Below are the code and all the weights of a small trained network. Each question names an input and a target symbol and asks about switching units off, where a switched-off unit gives its printed mean instead of its output.

import numpy as np


def w(rows, s, z=0):
    codes = np.array(rows[::2]) - 128.0
    scale = np.full(codes.shape[1], s)
    scale[-1] = z or s
    return codes * scale


def norm(h):
    return h / np.sqrt((h * h).mean(-1, keepdims=True) + 1e-5)


def f(y):
    return np.maximum(y, 0)


def softmax(a):
    e = np.exp(a - a.max(-1, keepdims=True))
    return e / e.sum(-1, keepdims=True)


def log_softmax(a):
    a = a - a.max(-1, keepdims=True)
    return a - np.log(np.exp(a).sum(-1, keepdims=True))


def net(x, mask):
    ids = ['αβγδεζηθλμξπστφω'.index(c) for c in x.split()]
    T = len(ids)
    res = E[ids] + P[:T]
    q, k, v = (norm(res) @ M[0].T for M in (Q, K, V))
    z = softmax(np.where(np.tri(T) > 0, q @ k.T / 2**0.5, -1e9)) @ v
    res = res + np.where(mask[0], z, O[0][:, -1]) @ O[0][:, :-1]
    y = f(norm(res) @ A[0][:, :-1].T + A[0][:, -1])
    res = res + np.where(mask[1:25], y, B[0][:, -1]) @ B[0][:, :-1]
    return log_softmax(norm(res)[-1] @ U[:, :-1].T + U[:, -1])


Q, K, V, O, A, B = {}, {}, {}, {}, {}, {}
E = w([
[78,109,173,123,180,147,254,127,58,53,165],'α',
[150,118,145,108,99,132,109,143,144,146,141],'β',
[144,132,140,120,101,152,102,152,127,127,122],'γ',
[76,83,128,91,15,38,179,133,137,109,92],'δ',
[155,110,147,133,99,148,95,132,111,138,141],'ε',
[176,132,116,174,206,80,55,123,157,91,168],'ζ',
[164,120,183,144,172,141,165,155,88,110,118],'η',
[114,175,129,154,116,151,80,120,78,170,110],'θ',
[163,85,40,128,69,164,100,134,139,58,121],'λ',
[122,95,75,90,162,107,108,173,76,112,164],'μ',
[155,232,84,130,114,146,133,175,159,137,97],'ξ',
[135,112,122,165,125,120,161,123,150,175,105],'π',
[144,142,102,109,129,172,133,104,150,137,104],'σ',
[92,144,190,136,88,154,81,176,123,27,149],'τ',
[55,86,212,134,178,102,145,91,213,83,51],'φ',
[116,117,99,153,126,140,129,148,152,137,141],'ω',
],0.022)
P = w([
[67,93,254,145,106,185,227,128,119,17,164],'0',
[91,101,200,99,119,159,186,134,134,79,137],'1',
[92,139,175,117,116,164,178,115,143,129,151],'2',
[97,129,155,106,114,167,133,138,146,154,108],'3',
[110,128,129,116,137,160,113,148,143,183,99],'4',
[149,129,101,131,129,133,102,152,101,179,92],'5',
[134,100,94,116,170,128,88,164,100,179,63],'6',
[126,64,81,105,189,81,69,172,67,162,48],'7',
],0.0073)
Q[0] = w([
[208,121,151,142,142,216,107,207,135,254,78],'H1',
[101,206,180,139,96,185,193,41,161,128,163],'H1',
],0.0094)
K[0] = w([
[122,119,4,147,148,144,113,133,151,196,110],'H1',
[51,112,198,118,134,186,182,123,168,92,161],'H1',
],0.011)
V[0] = w([
[237,143,160,103,129,184,186,14,171,152,40],'H1',
[121,194,191,2,143,94,78,6,31,133,97],'H1',
],0.0054)
O[0] = w([
[124,117,127,65,182,112,83,19,77,93,94,182],'H1',
[255,122,187,113,74,116,137,157,142,105,68,5],'H1',
],0.0093,0.0023)
A[0] = w([
[34,115,113,84,153,113,96,111,73,150,150,136],'N1',
[167,129,96,203,145,150,146,133,210,110,90,163],'N2',
[239,113,225,149,116,115,161,137,160,157,53,82],'N3',
[179,157,154,107,86,142,56,114,187,166,127,97],'N4',
[251,175,111,9,164,121,110,2,79,64,94,26],'N5',
[136,140,115,157,92,132,175,215,106,184,223,95],'N6',
[116,118,30,181,155,148,188,88,170,189,127,103],'N7',
[161,125,94,37,141,156,94,32,97,155,115,73],'N8',
[137,144,111,163,164,111,62,152,118,101,124,109],'N9',
[184,106,69,50,121,116,149,166,96,130,225,68],'N10',
[136,148,52,151,128,141,40,125,116,151,124,114],'N11',
[117,84,99,220,161,93,201,28,148,215,105,78],'N12',
[192,41,47,114,101,132,163,117,131,41,219,87],'N13',
[201,168,178,206,66,89,152,159,166,176,87,2],'N14',
[182,57,120,152,85,112,77,118,13,107,152,121],'N15',
[150,111,137,169,112,187,124,122,29,56,88,119],'N16',
[74,144,171,179,154,88,79,146,163,68,106,94],'N17',
[152,188,122,86,131,178,130,193,90,165,146,105],'N18',
[123,197,129,142,141,130,99,133,137,134,187,136],'N19',
[212,131,146,225,181,104,99,99,114,76,167,120],'N20',
[122,197,118,139,234,70,53,54,109,72,169,102],'N21',
[136,134,161,110,158,151,74,120,122,197,187,45],'N22',
[162,103,97,123,154,91,145,165,77,167,102,155],'N23',
[163,116,114,197,120,15,92,86,179,98,130,130],'N24',
],0.0081,0.0068)
B[0] = w([
[192,203,155,154,96,100,153,112,143,169,136,172],'N1',
[141,150,165,124,91,63,124,53,164,149,144,186],'N2',
[69,198,133,190,98,108,117,25,84,83,134,141],'N3',
[74,98,119,151,164,115,138,159,111,33,137,148],'N4',
[84,200,179,32,112,108,72,178,65,157,2,219],'N5',
[156,86,118,68,210,131,109,112,93,172,40,168],'N6',
[22,162,169,144,103,98,79,181,91,156,137,150],'N7',
[104,174,110,83,146,77,78,181,156,129,81,198],'N8',
[150,108,129,104,125,133,131,127,117,136,179,189],'N9',
[147,105,111,162,129,196,119,167,163,67,76,142],'N10',
[130,102,168,99,115,142,179,85,132,101,172,190],'N11',
[46,154,76,173,159,209,135,199,150,178,168,142],'N12',
[137,115,62,121,108,180,77,11,117,147,96,159],'N13',
[200,109,163,217,98,76,48,77,52,190,170,135],'N14',
[80,138,61,126,144,144,148,98,167,130,71,158],'N15',
[133,167,82,117,122,82,129,173,177,111,178,168],'N16',
[190,149,174,102,133,149,133,159,149,97,127,183],'N17',
[137,69,97,153,140,140,177,134,149,78,71,150],'N18',
[191,112,116,128,125,107,149,139,141,163,121,179],'N19',
[133,91,85,42,146,58,145,136,102,159,203,217],'N20',
[248,27,99,115,157,64,83,151,171,143,203,255],'N21',
[167,113,92,126,116,151,198,143,149,88,94,142],'N22',
[117,148,202,133,112,165,151,145,150,110,158,158],'N23',
[150,73,127,140,139,111,149,117,170,141,203,200],'N24',
],0.0076,0.011)
U = w([
[115,119,110,127,105,109,140,123,125,112,144,1],'α',
[122,74,223,67,68,212,115,59,102,151,176,71],'β',
[125,149,165,130,40,177,87,234,193,23,185,79],'γ',
[110,111,143,135,111,110,143,112,148,104,137,26],'δ',
[67,95,22,119,41,155,77,41,189,62,161,126],'ε',
[145,21,58,107,178,205,175,168,157,120,60,48],'ζ',
[97,141,135,103,193,112,251,100,17,51,170,106],'η',
[136,156,112,243,79,72,99,76,68,49,132,209],'θ',
[195,171,161,102,63,182,227,96,120,199,147,128],'λ',
[186,65,225,212,64,127,96,126,111,234,85,38],'μ',
[183,229,53,175,115,68,217,157,247,114,94,9],'ξ',
[238,93,94,116,143,66,120,103,175,130,235,205],'π',
[132,175,148,30,121,60,67,121,72,125,75,183],'σ',
[112,125,207,179,174,106,147,47,251,101,64,168],'τ',
[76,75,119,118,2,12,215,133,121,127,90,161],'φ',
[18,154,116,173,151,140,92,153,136,212,184,205],'ω',
],0.0051,0.0022)

Each question gives the input, a string of symbols that net reads in full, and the target symbol t.
The units are the heads (2 rows each of Q, K, V and O) and the neurons (one row each of A and B). Each row of codes is followed by its name. A weight is (code - 128) times the scale printed after its matrix; where a second scale follows, it is the last column's (O, A, B and U).
mask holds one flag per unit, heads first, then neurons. A switched-off unit (its flag False) gives its mean, the last column of its rows in O or B, instead of its output. The means were averaged over made-up inputs and are rounded, as every weight is.
A unit's drop is (log p(t) with every unit on - log p(t) with that unit switched off) / (log p(t) with every unit on - log p(t) with every unit switched off).
The circuit of an input: a set's keep is (log p(t) with only the set's units on - log p(t) with every unit switched off) / (log p(t) with every unit on - log p(t) with every unit switched off). Starting from the 12 units with the biggest drops (on a tie, the unit counted first), units are removed one at a time, each time the one whose removal leaves the highest keep (on an exact tie, the one counted first), for as long as the keep stays at least 0.8.
circuit, biggest first: the units of the circuit, biggest drop first
most important unit: the unit with the biggest drop
top k neurons: the k neurons with the biggest drops, biggest first
drop when u is switched off: that unit's drop, to one decimal
input ζ λ ω σ γ μ ω ξ, target ω: circuit, biggest first -> [H1; N7]
input ζ φ π μ γ β γ ξ, target ξ: circuit, biggest first -> [N5; N21; N20]
input τ μ σ ε ζ ζ τ, target γ: circuit, biggest first -> [N21; N5; H1]
input τ ζ γ ω γ, target ω: circuit, biggest first -> [H1]
input λ σ β η, target σ: circuit, biggest first -> [H1; N5]
input ζ ζ σ μ γ ε, target μ: circuit, biggest first -> [H1; N14; N21; N20]
input μ α θ, target μ: circuit, biggest first -> [H1; N14; N20]
input θ γ α ζ θ ζ ε, target θ: top 3 neurons -> [N3; N14; N21]
input σ β ζ η, target η: top 3 neurons -> [N21; N3; N5]
input ζ θ ζ ζ γ ξ, target ξ: top 2 neurons -> [N5; N18]
input ζ ζ ζ γ ζ ω σ β, target ω: circuit, biggest first -> [H1; N21]
input ω ξ η γ, target ξ: top 2 neurons -> [N1; N5]
input ζ σ ζ γ ε ζ ζ π, target ω: top 2 neurons -> [N12; N7]
input ζ λ θ, target λ: most important unit -> N21
input γ μ β, target μ: top 3 neurons -> [N14; N6; N21]
input μ ζ σ θ μ γ, target μ: top 2 neurons -> [N14; N6]
input θ τ ζ γ μ η, target μ: top 2 neurons -> [N14; N6]
input σ λ γ γ, target λ: top 2 neurons -> [N1; N21]
input σ ε λ θ, target λ: top 2 neurons -> [N21; N11]
input ζ γ θ β, target θ: most important unit -> H1
input δ σ ω ζ π μ ζ γ, target μ: top 2 neurons -> [N14; N21]
input ζ ζ σ ζ θ ζ ζ β, target ζ: top 2 neurons -> [N6; N5]
input σ β ζ μ σ γ π τ, target γ: top 3 neurons -> [N21; N5; N20]
input ζ σ σ ζ γ μ ζ θ, target μ: drop when H1 is switched off -> 1.2
input ζ ζ ξ ζ β, target ξ: drop when H1 is switched off -> 0.7
input β φ σ γ ε, target σ: drop when H1 is switched off -> 2.5
input β ζ ε ε, target ζ: drop when N5 is switched off -> 0.1
